Below is a small trained network, with its code and all its weights. Each question gives an input and a target symbol and asks what happens when units are switched off, that is, made to give their printed mean instead of their output.

import numpy as np


def w(rows, s, z=0):
    codes = np.array(rows[::2]) - 128.0
    scale = np.full(codes.shape[1], s)
    scale[-1] = z or s
    return codes * scale


def norm(h):
    return h / np.sqrt((h * h).mean(-1, keepdims=True) + 1e-5)


def f(y):
    return np.maximum(y, 0)


def softmax(a):
    e = np.exp(a - a.max(-1, keepdims=True))
    return e / e.sum(-1, keepdims=True)


def log_softmax(a):
    a = a - a.max(-1, keepdims=True)
    return a - np.log(np.exp(a).sum(-1, keepdims=True))


def net(x, mask):
    ids = ['αβγηθλμξπστφψ'.index(c) for c in x.split()]
    T = len(ids)
    res = E[ids] + P[:T]
    q, k, v = (norm(res) @ M[0].T for M in (Q, K, V))
    z = softmax(np.where(np.tri(T) > 0, q @ k.T / 2**0.5, -1e9)) @ v
    res = res + np.where(mask[0], z, O[0][:, -1]) @ O[0][:, :-1]
    y = f(norm(res) @ A[0][:, :-1].T + A[0][:, -1])
    res = res + np.where(mask[1:9], y, B[0][:, -1]) @ B[0][:, :-1]
    return log_softmax(norm(res)[-1] @ U[:, :-1].T + U[:, -1])


Q, K, V, O, A, B = {}, {}, {}, {}, {}, {}
E = w([
[118,52,120,91,143,128],'α',
[85,116,172,93,163,153],'β',
[113,86,109,57,179,95],'γ',
[109,138,150,190,90,52],'η',
[76,59,102,55,99,117],'θ',
[79,122,144,74,136,148],'λ',
[74,81,98,57,109,112],'μ',
[115,120,142,152,157,99],'ξ',
[63,120,124,56,118,122],'π',
[109,55,141,106,143,150],'σ',
[76,198,128,128,132,1],'τ',
[106,55,168,112,152,172],'φ',
[89,113,109,123,110,75],'ψ',
],0.014)
P = w([
[191,176,110,184,115,98],'0',
[106,159,189,84,148,18],'1',
[117,101,177,58,154,27],'2',
[118,67,168,63,148,1],'3',
[41,73,45,69,64,147],'4',
[30,145,91,111,95,120],'5',
[45,94,61,81,119,113],'6',
[38,69,107,135,141,117],'7',
[41,57,118,147,125,127],'8',
[73,31,120,153,118,120],'9',
],0.0099)
Q[0] = w([
[171,213,29,182,110,254],'h1',
[88,128,113,121,91,164],'h1',
],0.0065)
K[0] = w([
[2,43,218,129,120,26],'h1',
[188,178,157,164,161,116],'h1',
],0.006)
V[0] = w([
[83,217,93,52,84,116],'h1',
[126,252,224,115,198,194],'h1',
],0.013)
O[0] = w([
[255,109,144,137,30,181,252],'h1',
[202,88,32,189,149,58,116],'h1',
],0.016,0.0042)
A[0] = w([
[53,109,134,101,153,93,150],'n1',
[115,98,109,118,122,82,173],'n2',
[84,76,171,68,94,198,251],'n3',
[192,90,62,191,132,94,99],'n4',
[137,116,74,196,84,132,171],'n5',
[252,157,184,154,116,143,254],'n6',
[158,112,112,123,67,130,164],'n7',
[46,138,100,132,220,123,40],'n8',
],0.013,0.0037)
B[0] = w([
[244,196,44,210,114,127,174],'n1',
[150,218,186,140,160,229,160],'n2',
[123,188,112,168,112,1,249],'n3',
[132,21,197,22,141,196,190],'n4',
[174,36,61,34,198,106,169],'n5',
[39,99,99,189,89,108,201],'n6',
[53,156,61,214,173,134,179],'n7',
[158,118,87,218,30,240,169],'n8',
],0.0098,0.015)
U = w([
[7,152,85,139,201,176,55],'α',
[99,133,185,76,82,189,123],'β',
[91,98,72,174,169,53,228],'γ',
[105,139,182,83,104,163,158],'η',
[78,150,173,89,132,177,96],'θ',
[186,110,139,122,50,169,179],'λ',
[188,104,117,117,180,105,208],'μ',
[116,66,124,165,32,133,1],'ξ',
[149,180,139,125,160,91,110],'π',
[20,147,140,114,191,174,111],'σ',
[90,166,72,178,194,172,121],'τ',
[209,206,102,177,155,158,38],'φ',
[141,179,162,97,154,75,67],'ψ',
],0.012,0.004)

Each question gives the input, a string of symbols that net reads in full, and the target symbol t.
The units are the heads (2 rows each of Q, K, V and O) and the neurons (one row each of A and B). Each row of codes is followed by its name. A weight is (code - 128) times the scale printed after its matrix; where a second scale follows, it is the last column's (O, A, B and U).
mask holds one flag per unit, heads first, then neurons. A switched-off unit (its flag False) gives its mean, the last column of its rows in O or B, instead of its output. The means were averaged over made-up inputs and are rounded, as every weight is.
A unit's drop is (log p(t) with every unit on - log p(t) with that unit switched off) / (log p(t) with every unit on - log p(t) with every unit switched off).
The circuit of an input: a set's keep is (log p(t) with only the set's units on - log p(t) with every unit switched off) / (log p(t) with every unit on - log p(t) with every unit switched off). Starting from all 9 units, units are removed one at a time, each time the one whose removal leaves the highest keep (on an exact tie, the one counted first), for as long as the keep stays at least 0.8.
circuit, biggest first: the units of the circuit, biggest drop first
unit that matters most: the unit with the biggest drop
top k neurons: the k neurons with the biggest drops, biggest first
drop when u is switched off: that unit's drop, to one decimal
input β φ π β τ η β λ τ μ, target μ: circuit, biggest first => [h1, n4, n6]
input β π π β τ γ β φ, target μ: circuit, biggest first => [h1, n4]
input β β λ γ ξ β β λ γ, target μ: circuit, biggest first => [h1, n4, n6]
input τ α β π β φ, target γ: unit that matters most => n3
input γ μ λ β, target ψ: circuit, biggest first => [h1, n6, n3]
input φ η β ξ λ β λ π, target τ: circuit, biggest first => [h1, n1, n8]
input φ ψ η λ τ τ, target φ: top 2 neurons => [n1, n6]
input ξ ξ β, target φ: circuit, biggest first => [h1, n1, n8, n6]
input λ π σ, target λ: top 2 neurons => [n4, n3]
input β β β τ, target μ: top 2 neurons => [n4, n3]
input β β σ ξ, target μ: top 2 neurons => [n4, n3]
input π β ξ, target ξ: circuit, biggest first => [h1, n6, n7]
input β θ β β π λ, target μ: circuit, biggest first => [h1, n4]
input ξ β π β φ π, target φ: top 2 neurons => [n1, n6]
input β π γ, target μ: top 2 neurons => [n4, n3]
input ξ β π, target φ: unit that matters most => n1
input λ π λ π μ π π, target λ: top 2 neurons => [n3, n4]
input β λ β β γ λ σ β μ σ, target μ: drop when h1 is switched off => 1.1
input π α μ, target λ: drop when h1 is switched off => 1.8
input β β β μ τ, target μ: unit that matters most => h1
input σ γ γ, target α: drop when h1 is switched off => 0.9
